Here is a tiny trained network, its code and every weight. The questions are about switching its units off for an input and a target symbol, where a switched-off unit gives its printed mean instead of its output.

import numpy as np


def w(rows, s, z=0):
    codes = np.array(rows[::2]) - 128.0
    scale = np.full(codes.shape[1], s)
    scale[-1] = z or s
    return codes * scale


def norm(h):
    return h / np.sqrt((h * h).mean(-1, keepdims=True) + 1e-5)


def f(y):
    return y / 2 * (1 + np.tanh(0.7978845608 * (y + 0.044715 * y**3)))


def softmax(a):
    e = np.exp(a - a.max(-1, keepdims=True))
    return e / e.sum(-1, keepdims=True)


def log_softmax(a):
    a = a - a.max(-1, keepdims=True)
    return a - np.log(np.exp(a).sum(-1, keepdims=True))


def net(x, mask):
    ids = ['αγδεζημπστφω'.index(c) for c in x.split()]
    T = len(ids)
    res = E[ids] + P[:T]
    r = norm(res)
    for j in range(2):
        rows = slice(3 * j, 3 * j + 3)
        q, k, v = (r @ M[0][rows].T for M in (Q, K, V))
        z = softmax(np.where(np.tri(T) > 0, q @ k.T / 3**0.5, -1e9)) @ v
        o = O[0][rows]
        res = res + np.where(mask[j], z, o[:, -1]) @ o[:, :-1]
    y = f(norm(res) @ A[0][:, :-1].T + A[0][:, -1])
    res = res + np.where(mask[2:14], y, B[0][:, -1]) @ B[0][:, :-1]
    return log_softmax(norm(res)[-1] @ U[:, :-1].T + U[:, -1])


Q, K, V, O, A, B = {}, {}, {}, {}, {}, {}
E = w([
[141,116,121,123,123],'α',
[161,130,138,132,124],'γ',
[144,107,130,129,109],'δ',
[161,135,120,117,133],'ε',
[147,118,130,135,115],'ζ',
[110,127,125,94,114],'η',
[120,110,137,130,104],'μ',
[144,122,114,114,125],'π',
[68,153,154,253,219],'σ',
[127,106,118,122,117],'τ',
[142,123,147,133,104],'φ',
[156,130,120,121,109],'ω',
],0.03)
P = w([
[151,136,171,48,112],'0',
[175,45,115,99,137],'1',
[127,49,101,53,168],'2',
[105,205,2,120,51],'3',
[161,89,61,172,115],'4',
[129,26,82,91,186],'5',
[94,152,5,102,87],'6',
[157,91,24,178,117],'7',
],0.0095)
Q[0] = w([
[116,141,72,56,67],'h0',
[95,152,213,3,136],'h0',
[178,39,153,74,133],'h0',
[104,114,83,149,136],'h1',
[115,112,123,114,135],'h1',
[151,144,143,95,106],'h1',
],0.021)
K[0] = w([
[150,155,99,224,86],'h0',
[171,174,89,98,3],'h0',
[57,236,136,144,136],'h0',
[113,130,113,152,153],'h1',
[131,147,155,120,130],'h1',
[136,149,131,122,121],'h1',
],0.022)
V[0] = w([
[125,156,81,118,208],'h0',
[166,101,122,208,119],'h0',
[252,180,118,125,154],'h0',
[93,220,50,202,90],'h1',
[146,86,148,171,102],'h1',
[109,167,199,207,183],'h1',
],0.017)
O[0] = w([
[121,229,163,178,109,97],'h0',
[155,127,64,199,128,143],'h0',
[184,106,251,211,115,130],'h0',
[147,50,237,63,162,22],'h1',
[169,134,130,161,83,161],'h1',
[141,39,79,204,215,2],'h1',
],0.012,0.0091)
A[0] = w([
[148,165,101,53,123,1],'n0',
[112,184,153,132,150,73],'n1',
[32,184,213,225,201,243],'n2',
[190,39,139,45,50,114],'n3',
[141,132,163,149,150,89],'n4',
[22,69,131,195,86,18],'n5',
[59,129,74,119,121,9],'n6',
[109,33,173,51,60,185],'n7',
[145,77,247,125,101,102],'n8',
[164,186,71,34,198,41],'n9',
[104,251,177,109,192,186],'n10',
[86,187,172,216,129,205],'n11',
],0.017,0.0041)
B[0] = w([
[133,80,91,105,49,241],'n0',
[127,123,109,139,146,138],'n1',
[51,76,80,252,122,216],'n2',
[169,128,136,156,178,239],'n3',
[130,89,120,120,100,127],'n4',
[109,53,146,117,73,154],'n5',
[156,93,187,116,122,201],'n6',
[129,152,142,103,205,218],'n7',
[114,44,90,79,140,179],'n8',
[110,117,114,169,173,220],'n9',
[88,156,149,140,198,223],'n10',
[130,101,197,108,131,254],'n11',
],0.034,0.0059)
U = w([
[83,223,195,125,48,254],'α',
[156,24,225,94,6,54],'γ',
[207,161,101,119,18,144],'δ',
[18,98,207,194,168,127],'ε',
[252,188,193,217,88,96],'ζ',
[30,193,84,69,230,141],'η',
[157,40,27,31,118,101],'μ',
[54,223,201,151,174,141],'π',
[146,141,92,189,154,152],'σ',
[38,214,22,118,21,100],'τ',
[234,168,118,163,218,69],'φ',
[166,66,192,62,235,126],'ω',
],0.011,0.0047)

Each question gives the input, a string of symbols that net reads in full, and the target symbol t.
The units are the heads (3 rows each of Q, K, V and O) and the neurons (one row each of A and B). Each row of codes is followed by its name. A weight is (code - 128) times the scale printed after its matrix; where a second scale follows, it is the last column's (O, A, B and U).
mask holds one flag per unit, heads first, then neurons. A switched-off unit (its flag False) gives its mean, the last column of its rows in O or B, instead of its output. The means were averaged over made-up inputs and are rounded, as every weight is.
A unit's drop is (log p(t) with every unit on - log p(t) with that unit switched off) / (log p(t) with every unit on - log p(t) with every unit switched off).
The circuit of an input: a set's keep is (log p(t) with only the set's units on - log p(t) with every unit switched off) / (log p(t) with every unit on - log p(t) with every unit switched off). Starting from the 12 units with the biggest drops (on a tie, the unit counted first), units are removed one at a time, each time the one whose removal leaves the highest keep (on an exact tie, the one counted first), for as long as the keep stays at least 0.8.
units of the circuit, in order: the units of the circuit, biggest drop first
unit that matters most: the unit with the biggest drop
k most important neurons: the k neurons with the biggest drops, biggest first
heads that matter: for each layer, one digit per head in row order, 1 if its drop is at least 0.15 and else 0, layers parted by /
input μ ω φ ε, target ω: unit that matters most	h0
input ζ ζ α η ω ω, target η: heads that matter	11
input ω ω μ ζ μ α ω, target μ: heads that matter	10
input φ ω μ φ μ ω, target φ: units of the circuit, in order	n3, h0
input ε π μ ω α η φ μ, target η: heads that matter	11
input μ μ π ω φ α α, target φ: units of the circuit, in order	h0, n3, h1
input α α η η π δ μ ω, target δ: heads that matter	10
input ω γ δ, target ω: heads that matter	10
input ω ε α α μ τ, target α: units of the circuit, in order	h1, n8
input π φ μ, target π: units of the circuit, in order	h1, h0, n10
input π ε η, target π: units of the circuit, in order	h1, h0, n10
input φ δ τ μ π π τ α, target π: units of the circuit, in order	n10, h0, h1
input ω δ μ φ φ π, target φ: units of the circuit, in order	h0, n3
input μ ε α, target μ: 2 most important neurons	n0, n6
input σ μ μ γ, target π: 3 most important neurons	n10, n8, n2
input μ σ α α μ α, target φ: unit that matters most	n0
input ζ μ ω, target ζ: units of the circuit, in order	h1, h0, n3
input ω μ ζ, target ω: 2 most important neurons	n8, n0
input μ ε σ ε, target η: units of the circuit, in order	h0, n10
input μ α ε ω α α μ, target α: unit that matters most	h1
input μ σ μ ε, target η: units of the circuit, in order	h0, n10, n2
input η μ γ, target η: 2 most important neurons	n10, n9
